In the rows, 128 means zero.
Here are made-up elements, facts about them, and rows of numbers that follow some of those facts. Name the element behind each unnamed row.

Known rows:
[136 186  86 106 125 159 148  97 163 150 124 128 117 135 186 128 106 104
 103 138 140 138 135 105 138 109 122  76 163 152 135 173 141 142 123 169
 121 141  95 112  96 127 148  99  94 197 126 155  98 119  88]: klali
[115 137 116 132  95 135 123 146 130 123 118 118 111  74 148 130 132  99
  89 131 105 126 143 108 132 118 125 133 120 133 150 127 142 140 125 127
  97 100 137 132 108 160 126 136 128 165 104 146 137 126 135]: skoste
[133 121 124 127 123 125 142 114 121 132 122 121 126 147 116 119 125 110
 122 135 135 104 150 128 124 130 125 132 115 131 124 116 120 113 128 135
 147 123 122 121 132 111 133 143 132 130 136 124 111 137 138]: zukufli
[128 137 129 132 129 133 137 133 131 128 123 129 124 115 131 123 140 113
 114 120 129 118 140 122 129 116 127 131 117 129 133 118 128 121 131 121
 124 118 128 120 133 109 126 133 138 140 127 139 121 124 134]: rustol
[154 154 162  75 155 142 156 122 156 132 150 135 150 146 165 110 131 188
 159 149 135 138 107 185 117 118 118 116 168 149 146 198 132  94 114 162
 138  93 126 109 138  73 105 125 107 119 151 147 108 140  78]: faske
[128 130 119 135 118 127 139 132 133 122 127 124 117 147 118 120 127 110
 130 123 142 116 144 128 127 121 119 133 119 122 116 120 118 111 134 140
 139 123 122 122 134 111 132 132 131 142 141 131 117 132 130]: groplir
[138 128 138 148 118 132 113 118 133 130 136 129 114 149  96 148 128 107
 138 124 121 162 113 127 130 143 143 111 143 118 133 145 142 135 127 138
 118 178 126 124 122 126 141 134 113 103 129  98 137 126 135]: tatrin
[124 124 110 130 133 124 139 122 128 122 132 122 123 139 117 113 131 120
 133 129 138 105 143 133 138 126 127 138 119 127 104 121 111 114 133 133
 144 114 127 125 133 120 136 128 143 138 141 135 122 135 136]: skinas
[129  89 157 121 130 103  98 165 144 107 131 132 124 119  82 135 122 154
 139 118  98 151 123 120 134 147 156 107 127 130 124 139 135 159 117 126
 144 150 144 135 127 161 133 144 114  95 132 106 136 122 134]: sibok
[108 130 110 118 126 134 130 124 128 119 134 122 127 132 133 129 122 131
 114 132 121 106 137 133 138 121 114 139 117 117 103 120 112 122 134 125
 141 108 119 130 125 133 123 127 147 164 146 130 121 125 137]: modris
[123 124 108 130 127 124 137 125 130 119 130 121 123 138 126 115 125 106
 125 132 134 107 143 126 125 123 116 136 117 128 108 121 113 121 130 138
 141 118 120 122 137 127 135 126 144 140 138 136 115 130 140]: pliplam
[123 125 121 124 131 128 136 119 123 127 132 120 129 128 120 115 125 121
 114 136 133 105 136 129 127 125 121 139 116 128 113 123 114 122 123 141
 148 114 130 125 137 119 130 139 139 132 133 140 118 134 138]: muklen
[126 167 176 103 166 143 143 147 145 132 117 178 149  88 131 149 155 133
  90 109 129 128 150 111 137  94 148 111 129 132 149 118 165 137 136  93
  98 140 129  81 126  47 103 151 161 130 111 157 118 102 138]: grivem
[145 126 137 139 130 111 143 141 117 133 122 122 113 116 141 111 128 100
 107 128 107 126 128 126 119 126 131 132 109 146 148 103 135 119 115 133
 138 127 132 125 134 129 131 133 128 113 113 132 126 132 132]: skasodis
[136  72 151 100 152  99 106 132 142 112 131 117 136 151  62 112 102 155
 128 131 111 116 137 108 117 165 162 107 127 140 108 112 127 143 119 144
 185 157 141 132 126 143 143 162 110  63 138  92 125 129 147]: sokezel
[124  90 153 120 144 124  92  77 108  99 132 111 109 152 105 170 130 119
 176 141 134 154 122 118 168 142 136 146 150 145 158 122 116 110 163 137
 126 168 112 151 159 142 128 120 140 122 160 116 136 102 153]: sisul
[126 115 162 169 148 139  93  87 130 131 164 153 109 113  84 145 152 101
 113 137 123 174  86 158 127 137 125 138 146 123 101 133 137 182  88 156
 117 168 156 117 137 138 122 142 167  71  99 116 145 130 145]: skilo
[123 124 116 139 116 125 137 137 127 129 122 119 114 115 136 125 130 106
 118 130 132 123 147 121 124 118 121 133 111 135 131 118 123 128 130 129
 129 114 128 131 129 145 128 122 135 135 117 142 120 134 125]: faklol
[152 145 122 145 126 124 148 148 115 140 117 122  99 140 214  97 123 134
 112 140 108 155  83 149 109 126 103 140  92 164 142  82 136 119 122 141
 144 115 114 141 149 181 124 101 121 106 115 125 126 137  82]: gistin

Facts:
Θ: refers to; γ: uses
breda -Θ-> restin; breda -Θ-> stukle; brezo -Θ-> breskul; brezo -Θ-> flope; brezo -Θ-> klaflas; brezo -Θ-> grubrak
brezo -Θ-> detrar; britrir -Θ-> kuritruk; britrir -Θ-> grugugar; britrir -Θ-> flastonu; britrir -Θ-> detrar; dedek -Θ-> gisel
dedek -Θ-> dutrigron; dedek -Θ-> groflo; dedek -Θ-> graris; depum -Θ-> gugrum; depum -Θ-> brevas; depum -Θ-> flizom
depum -Θ-> klali; depum -Θ-> padok; depum -Θ-> flastonu; dramon -Θ-> flope; dramon -Θ-> vitroflu; dramon -Θ-> lupun
dregu -Θ-> paplu; dregu -Θ-> flizom; dregu -Θ-> kitror; dregu -Θ-> griplin; drilodrin -Θ-> gutrufle; drilodrin -Θ-> diflo
drilodrin -Θ-> tremol; drilodrin -Θ-> grubrak; drilodrin -Θ-> druvak; drilodrin -Θ-> groplir; drilodrin -Θ-> griplin; flesek -Θ-> gutrufle
flesek -Θ-> tremol; flesek -Θ-> flizom; flesek -Θ-> norul; flesek -Θ-> graris; fluskas -Θ-> fliskavos; fluskas -Θ-> zukufli
fluskas -Θ-> nomok; fluskas -Θ-> ginem; fupo -Θ-> disa; fupo -Θ-> brevas; fupo -Θ-> brogrik; fupo -Θ-> betrok
fupo -Θ-> dropi; fupo -Θ-> bekel; gripar -Θ-> disa; gripar -Θ-> nibro; gronur -Θ-> pliplam; gronur -Θ-> lafeplun
gronur -Θ-> stukle; gronur -Θ-> fofur; gronur -Θ-> gistin; gronur -Θ-> norul; groten -Θ-> muklen; groten -Θ-> tuzam
kezadru -Θ-> gutrufle; kezadru -Θ-> zukufli; kezadru -Θ-> dutrigron; kezadru -Θ-> gustar; kezadru -Θ-> drodror; kezadru -Θ-> nifa
klegir -Θ-> kubrur; klegir -Θ-> sonon; klegir -Θ-> tresuru; klegir -Θ-> nomok; kloklus -Θ-> drezun; liplolam -Θ-> grivem
lote -Θ-> drobo; lote -Θ-> didrol; lote -Θ-> padok; medrem -Θ-> paplu; medrem -Θ-> lestu; medrem -Θ-> kuvas
medus -Θ-> modris; medus -Θ-> kitror; medus -Θ-> burus; medus -Θ-> buski; medus -Θ-> graris; nefladro -Θ-> trustel
nobar -Θ-> miske; nobar -Θ-> betrok; nobar -Θ-> gobon; pletrobe -Θ-> lestu; pletrobe -Θ-> stutebe; pletrobe -Θ-> bivu
pludre -Θ-> trustel; pludre -Θ-> nomok; pludre -Θ-> suvubi; ritre -Θ-> lakepu; ritre -Θ-> munis; ritre -Θ-> tesun
ritre -Θ-> skasodis; rubrople -Θ-> muklen; rubrople -Θ-> sonon; rubrople -Θ-> bovedem; rubrople -Θ-> flepo; rubrople -Θ-> groflo
rubrople -Θ-> bekel; sibok -Θ-> kuvas; sibok -Θ-> drisi; sisul -Θ-> miske; sisul -Θ-> trigugras; sisul -Θ-> detrar
skilo -Θ-> ropek; skitres -Θ-> grolidon; skitres -Θ-> gedraflam; skitres -Θ-> poski; skitres -Θ-> bekel; skitres -Θ-> skasodis
skitres -Θ-> suvubi; sodudil -Θ-> disa; sokezel -Θ-> kuvas; sokezel -Θ-> bekel; sokezel -Θ-> suvubi; sokonis -Θ-> flope
sokonis -Θ-> lakepu; sokonis -Θ-> ginem; sokonis -Θ-> trigugras; statro -Θ-> diflo; statro -Θ-> bokli; statro -Θ-> zukufli
statro -Θ-> brogrik; statro -Θ-> tesun; statro -Θ-> skoplusti; statro -Θ-> bekel; stikolir -Θ-> vurun; stikolir -Θ-> grugugar
stikolir -Θ-> gobon; tatrin -Θ-> fugor; tatrin -Θ-> druvak; tebo -Θ-> drafle; tebo -Θ-> moste; tebo -Θ-> klezu
tetrok -Θ-> bokli; tetrok -Θ-> tremol; tetrok -Θ-> zapli; tetrok -Θ-> detrar; tipus -Θ-> brevas; tipus -Θ-> drobo
tipus -Θ-> groflo; tipus -Θ-> mozu; tufun -Θ-> mozu; tufun -Θ-> ropek; tuvik -Θ-> brorimuk; tuvik -Θ-> kliplar
veba -Θ-> lestu; veba -Θ-> bremile; veba -Θ-> stutebe; vedo -Θ-> nukal; vedo -Θ-> breklem; vedo -Θ-> munis
vedo -Θ-> druvak; vibre -Θ-> skoste; vibre -Θ-> vurun; vibre -Θ-> modris; vibre -Θ-> kubrur; vibre -Θ-> padok
vidure -Θ-> klezi; vidure -Θ-> diflo; vidure -Θ-> flizom; vidure -Θ-> grubrak; vidure -Θ-> klali; betrok -γ-> pliplam
bifloza -γ-> vidure; bivu -γ-> drobo; bokli -γ-> bremile; bovedem -γ-> gugrum; bovedem -γ-> flepo; breda -γ-> nukal
breda -γ-> kuvas; bremile -γ-> gugrum; bremile -γ-> drafle; breskul -γ-> vurun; brevas -γ-> vurun; brevas -γ-> bifloza
brevas -γ-> nifa; brevas -γ-> lepes; brevi -γ-> druvak; britrir -γ-> veba; brogrik -γ-> restin; brogrik -γ-> brevi
brorimuk -γ-> grivem; broruror -γ-> dramon; broruror -γ-> padok; broruror -γ-> sisul; burus -γ-> liplolam; dedek -γ-> lestu
depum -γ-> dosotres; detrar -γ-> mozu; didrol -γ-> bekel; diflo -γ-> pliplam; diflo -γ-> nefladro; disa -γ-> truskem
disa -γ-> troger; dregu -γ-> mebuk; drezun -γ-> vurun; drezun -γ-> dosotres; drilodrin -γ-> skasodis; drisi -γ-> vitroflu
drisi -γ-> norul; dropi -γ-> dedek; dropi -γ-> kitror; dutrigron -γ-> gugrum; dutrigron -γ-> veba; faklol -γ-> breklem
faklol -γ-> nomok; faklol -γ-> gobon; faske -γ-> dosotres; flastonu -γ-> nefladro; flastonu -γ-> breklem; flastonu -γ-> vibre
flastonu -γ-> klezu; flepo -γ-> zetabu; flepo -γ-> griplin; fliplus -γ-> lestu; fliplus -γ-> grubrak; fliskavos -γ-> disa
fliskavos -γ-> bivu; flizom -γ-> brevi; fluskas -γ-> stukle; fluskas -γ-> grivem; fluskas -γ-> skavam; fofur -γ-> tresuru
fugor -γ-> poski; fupo -γ-> fluskas; gebri -γ-> liplolam; gebri -γ-> griplin; gedo -γ-> breklem; gedraflam -γ-> drezun
ginem -γ-> gugrum; gisel -γ-> grolidon; gistin -γ-> vurun; gistin -γ-> tresuru; gripar -γ-> faklol; griplin -γ-> zetabu
grivem -γ-> dedek; grivem -γ-> lestu; grivem -γ-> truskem; groflo -γ-> liplolam; grolidon -γ-> tresuru; grolidon -γ-> truskem
gronur -γ-> diflo; gronur -γ-> liplolam; grubrak -γ-> gisel; guklun -γ-> gustar; gustar -γ-> skinas; gustar -γ-> gronur
kitror -γ-> dedek; kitror -γ-> griplin; kitror -γ-> graris; klaflas -γ-> flizom; klaflas -γ-> munis; klali -γ-> drezun
klezi -γ-> bifloza; klezu -γ-> klaflas; kloklus -γ-> dedek; kloklus -γ-> truskem; kubrur -γ-> skoste; kuritruk -γ-> dramon
kuritruk -γ-> kitror; lafeplun -γ-> lote; lafeplun -γ-> sokezel; lakezek -γ-> liplolam; lepes -γ-> skoste; lepes -γ-> tufun
lestu -γ-> drezun; lestu -γ-> dosotres; liplolam -γ-> flepo; lupun -γ-> brorimuk; medrem -γ-> flesek; medus -γ-> brorimuk
miske -γ-> grubrak; miske -γ-> troger; moste -γ-> tremol; moste -γ-> veba; moste -γ-> graris; mostis -γ-> kloklus
mostis -γ-> gedraflam; mostis -γ-> mozu; mozu -γ-> skoste; mozu -γ-> britrir; munis -γ-> dosotres; munis -γ-> brevi
munis -γ-> bivu; nefladro -γ-> zetabu; nefladro -γ-> padok; nobar -γ-> poski; nobar -γ-> lakezek; nomok -γ-> vurun
nomok -γ-> zetabu; nomok -γ-> druvak; padok -γ-> drezun; paplu -γ-> nobar; pletrobe -γ-> kuritruk; pletrobe -γ-> stukle
pletrobe -γ-> griplin; pludre -γ-> kliplar; ritre -γ-> brevi; ropek -γ-> skinas; ropek -γ-> flepo; rubrople -γ-> vedo
rubrople -γ-> nibro; rustol -γ-> kloklus; rustol -γ-> mebuk; sibok -γ-> disa; sibok -γ-> restin; sibok -γ-> grugugar
skasodis -γ-> bokli; skasodis -γ-> fofur; skavam -γ-> dramon; skilo -γ-> disa; skoste -γ-> tetrok; sodudil -γ-> zetabu
sokonis -γ-> medus; stogron -γ-> kubrur; stogron -γ-> nomok; stukle -γ-> padok; stutebe -γ-> lakezek; tatrin -γ-> burus
tatrin -γ-> klali; tatrin -γ-> klezu; tesun -γ-> faklol; tesun -γ-> sodudil; tesun -γ-> vidure; tetrok -γ-> restin
tetrok -γ-> ritre; tremol -γ-> liplolam; tresuru -γ-> dosotres; troger -γ-> tresuru; truskem -γ-> dosotres; truskem -γ-> griplin
trustel -γ-> griplin; tuvik -γ-> breskul; tuvik -γ-> griplin; tuzam -γ-> vibre; veba -γ-> tresuru; vedo -γ-> flebal
vedo -γ-> gebri; vedo -γ-> restin; vedo -γ-> bekel; vibre -γ-> diflo; vidure -γ-> dramon; vidure -γ-> faske
vitroflu -γ-> nibro; vitroflu -γ-> betrok; zapli -γ-> flipar; zetabu -γ-> vurun

Name these rows:
No name comes twice in this set of rows, the named rows included.
[129 117 143 131  94 122 135 148 133 125 129 114 127  98 115 137 139 109
 140 134 121 128 150 138 124 119 124 142 139 130 163 166 133 116 129 147
  93  91 139 133 128 122 121 140 111 130 117 152 133 144 125] => klaflas
[ 94 109 139 144 146 126  83 148 129 167 103 140 173 142 139 134 117 200
 171 128 211 169  81  66  88 156 131 162 148 112 117  86 109 129 176 121
 114 167 111 170 111 191 137 114 107  64  68 139 159 135  96] => sodudil
[141  91 155 127 134 129 113 122 134 125 131 121 124 177  79 129 114 134
 143 137 138 140 130 115 117 152 148 124 137 120 118 117 130 109 139 151
 160 177 131 129 121 120 144 159 119  84 135  96 131 138 142] => statro
[142 145 106 160 100 124 154 143 128 143 114 124 111 138 128 118 123  84
 120 115 129 120 138 114 123 123 130 114 117 121 137 124 132 114 131 117
 119 137 119 125 106 118 146 126 112 144 118 126 123 135 122] => diflo
[110 131 114 135 140 129 138 144 133 120 134 114 136 129 122 109 126 133
 137 130 156 108 125 105 129 125 129 152 127 112 116 102  99  94 143 146
 145 118 111 132 128 123 142 133 146 138 130 157 127 123 138] => nibro
[116 129 138 126 120 159  88 135 137 114 130 139 121 130 117 157 128 138
 109 123 110 153 121 108 132 140 130 110 130 104 105 118 152 153 134 106
 110 164 122 121 100 155 124 146 130 147 128  85 138 106 140] => medus
[115 129 129 135  28 143 111 204 164 117 140 107 132 101  92 144 141 132
 141 143 108 146 149 142 108 129  98 135 137  77 142 215 150 120 148 139
  63  55 132 130  92 133 114 169  86 164 128 115 145 171 104] => flizom
[143 161 101  94 146 137 156  84 156 158 116 127 117 121 176 118 104 100
 102 136 141 138 143 104 133 111 133  78 163 170 149 171 140 148 110 180
 126 140 115 106 101 124 150 106  92 165 114 165  99 120  95] => gedraflam
[138 117 147 133 126 135  96 116 106 101 130 112 103 123 150 149 132 136
 131 135  82 172  88 118 165 137 132 136 131 146 172  91 148 122 143 119
 111 161 114 148 140 188 119 115 132 128 135 103 157  95 144] => britrir
[120 144 140 122 138 129 132 131 125 130 113 142 137 113 129 148 143 125
 121 118 145 110 156 110 141 111 131 130 117 133 143 114 130 130 145 100
 116 124 129 118 138  96 117 122 150 143 128 154 125 112 143] => kuritruk
[113 112 134 119 153  95  87 174 151 109 130 168 146 110  85 154 139 195
 172  85 126 159 116 121 144 132 149 103 127 128 108 143 124 199 127  84
 122 153 139 142 152 168 119  90 131  98 129 124 141 111 119] => pletrobe
[112  93 158 124  51 117 116 167 147 121 135  96 138  71  98 132 137 131
 153 146 116 137 153 145 107 128 105 155 145 114 176 208 134 128 136 162
  72  47 162 146 116 144 113 163  93 124 106 149 146 175 113] => brevi
[145 146 155  83 154 139 159 112 154 125 157 134 153 170 148 108 131 189
 161 151 140 133 113 181 120 118 115 126 161 144 129 190 121  86 114 180
 155  90 118 112 148  80 112 128 113 127 167 146 105 143  87] => dosotres
[135 101 154 137 131 128 102  97 116 102 131 117 107 166  99 165 134 107
 176 138 138 161 123 126 163 140 135 135 149 134 155 125 126 119 155 137
 130 172 112 141 152 136 130 124 133 117 160 106 138 122 143] => brezo

The same elements again, as new rows of numbers:
Some elements and their rows:
[129  93 152 151 101 131 165 137 141 122 103 133 136  93 143 133 146 119
 117 153 129 126 156 106 135 138 138 137 119 145 120 103 153 134]: lupun
[172 117 107 120 137 135 137 111 126 106  80 114 133 181 109 102 138 122
 111 111 102 112 111 139 107 158 126 142 164 109 130  76 137  91]: stikolir
[115 172 104 118 132 106 117 102 146 121 106 108 111 120 108 167 133 121
 126 119  89 118 103 135  82  80 136 173 119  40 119 163 119 117]: gobon
[119 119 164 137 129 111  41  88 104 208 130 166 155 162 126 120 147 158
  85 117 178 107 126 133 130  84 118 120 116 178  87 123 126 177]: bovedem
[145 105  94 117 113  93 106 109 164  76 119 118 113 194 168 101 113 129
 149 133 127 148 118 113 106 126  96 158 115  78 150  79 157  76]: kuvas
[135 153 129 123 123 144  45 164 136 133 158 120  98 130 153 147 150 125
 108  87  84 196 106 149 102 137 125 132 187 148 102 200  84 102]: liplolam
[163 144  79 114 119 124 156 122  89 153 121 149 110 101 122 116 112 143
 153 144 152 138 150 136 153 101 135 131 117 144 112 143 119 106]: mozu
[148 161 119 118 137 136 150 151  68 113 140 138 132 114 140  75 158 157
 149 118 153 154 132 173 121 194 132  59 121 163 140 116  98 170]: vedo
[153 162  44 113 100 123 109 166 116  86 159 172  47 123 171  93  92 182
 170 161 151 193  96 160 131 111 113 114 115 137 146 156 129  95]: bekel
[129 129 135 170 106 141  82 150 156 139 143 132 109 115 145 150  95 118
 136 139 115 174 153 114 134  91 130 155 164 172 136 162 147 106]: graris
[ 88 168 155 113 122 126 112 159 115 122 129 130 114  71 129 165 140 119
 112 114 121 139 131 133  96 112 154 127 132 111 111 178 144 158]: breskul
[130 161 195 152 148 120  30 149 152 120 127 155 149 148 149  98 163 123
 144 130 156 157 168 147 101 143  97 108 137 142 143  80 102 124]: paplu
[ 90 119 146 101 111 127 142 130 140 119 155 145 109  87 131 150 109 114
 121 137 152 138 127 102 159 113 116 139 120 149 127 184 134 141]: gedraflam
[137 123 105 117 103  93 102 105 157 109 119 150 126 179 148  99 123 139
 141 136 151 126 100 126 116 124  98 123  87 100 147  82 149 121]: suvubi
[124 109 127 155 119 138 144 126 125 155 132 136 124 108 137 145  88 125
 140 142 131 129 159 110 173  95 143 141 137 176 124 139 144 134]: gisel
[110 158 188 128 158 138 139 122  94 163 143 131 170 108 119 139 173 156
 111 122 156 111 147 149 131 144 153  99  99 150 129 119 107 182]: tatrin
[ 95 191 146 109 119  97 116 131 117 118  98 177 128 108 117 183 119 140
 110 120 136 131 106 126 136  87 145 144  94  97 115 183 125 158]: nomok
[ 73  96  96 137 153 102 138  83 141  97 186 124 132 142 127  85 139 191
 176 116 168 103 113 169 148 159 137  96 160  98 174  45 125 181]: drisi
[ 72 130  97 136 153 156 135 112 134  96 153 121 107 152  70 152 114 146
 110  60  94 100  82 168 132 139 172 158 204  95 149 149 120 140]: vibre

Rows to name:
No name comes twice in this set of rows, the named rows included.
[113 151 135 125 121 140 104 145 128 138 136 112 101  96 123 165 115 118
 131  87  87 155 115 115 123 116 131 151 151 116 113 217  91 114] => zetabu
[176 186 104 115 138 142 195 157   9 116 118 117 131 108 115  84 138 142
 133 112 140 144 161 172 117 166 121  82  83 128 114 145  95 145] => tetrok
[155  83 104 133 108 121 128 158 159  98 129 110 103 136 149 135 112 118
 139 146  99 151 130 105 128 130 113 141 149 150 126 143 122  67] => mebuk
[136 199 104 101 147 118 163 126  56 133  97 178 124  86 113  92 144 148
 144 171 193 144 142 154 124 127 130  99  56 119 139 131 118 173] => brogrik
[132 122 101 126 156 144 161 115  66 122 163 160 122 158 106  71 152 206
 155 123 172 108  89 188 154 199 160  72 154 154 164  95 100 169] => rubrople
[103 164 182 130 175 122 133 109  94 174  91 171 148  78  91 129 153 134
 129 184 173 110 160 149 128 125 127 140  89 138 144 121 114 165] => brevas
[154 159 105 135 109 111 171 126  72 145 103 161 104  82 139 111 149 133
 125 154 156 119 171 117 105  99 153 107 106 115  88  88 156 162] => detrar
[159 123 130 111 112 120  52 148 154 106 131 157 102 188 165 134 130 126
 136 134 131 184  75 132  90 141  80 142 127 143 130 151 107  97] => poski
[137 116 163 117 155 159 156 125 123 115 136 103 159 147 129 103 124 120
 132 128 140 105 170 107 164 159 107 110 127 164 147  95 130 106] => dregu
[ 93 157 141 146 160 162  87 137 146 164 167  90 156 133 104 140 150 130
 119  93  99 129  86 187 123 166 153  70 185 145 143 126  94 166] => gronur
[134 147 175 135 147 147  58 151 126 154 116 147 121 159 129  90 183 128
 106 135 115 162 105 163  77 169 121 111 141 156 127 116  91 128] => nobar
[113 103 166 128 143 178 189 101  79 158 132 113 126 103  81 129 108 109
  88 121 134  89 170  98 154 138 118 153 144 183 130 138 136 124] => depum
[145 110 112  95 121 113 156 104 127  95 131 115 117 136 145 123 129 139
 155 109 131 126 174  82 144 115 113 149 125 111 125 130 127  87] => bivu
[148 181 101  77 113 129 183 145  52 112 119 131 137 107 120 137 147 141
 106 103 127 139 118 133 136 142 120  94  67 109 119 187  93 146] => ritre
[ 79 116  68 152 133 123 132 104 136  89 169 143 102 121 122 100 143 165
 158 134 140 129  90 174 118 147 168  74 183  91 153  78 151 175] => vitroflu

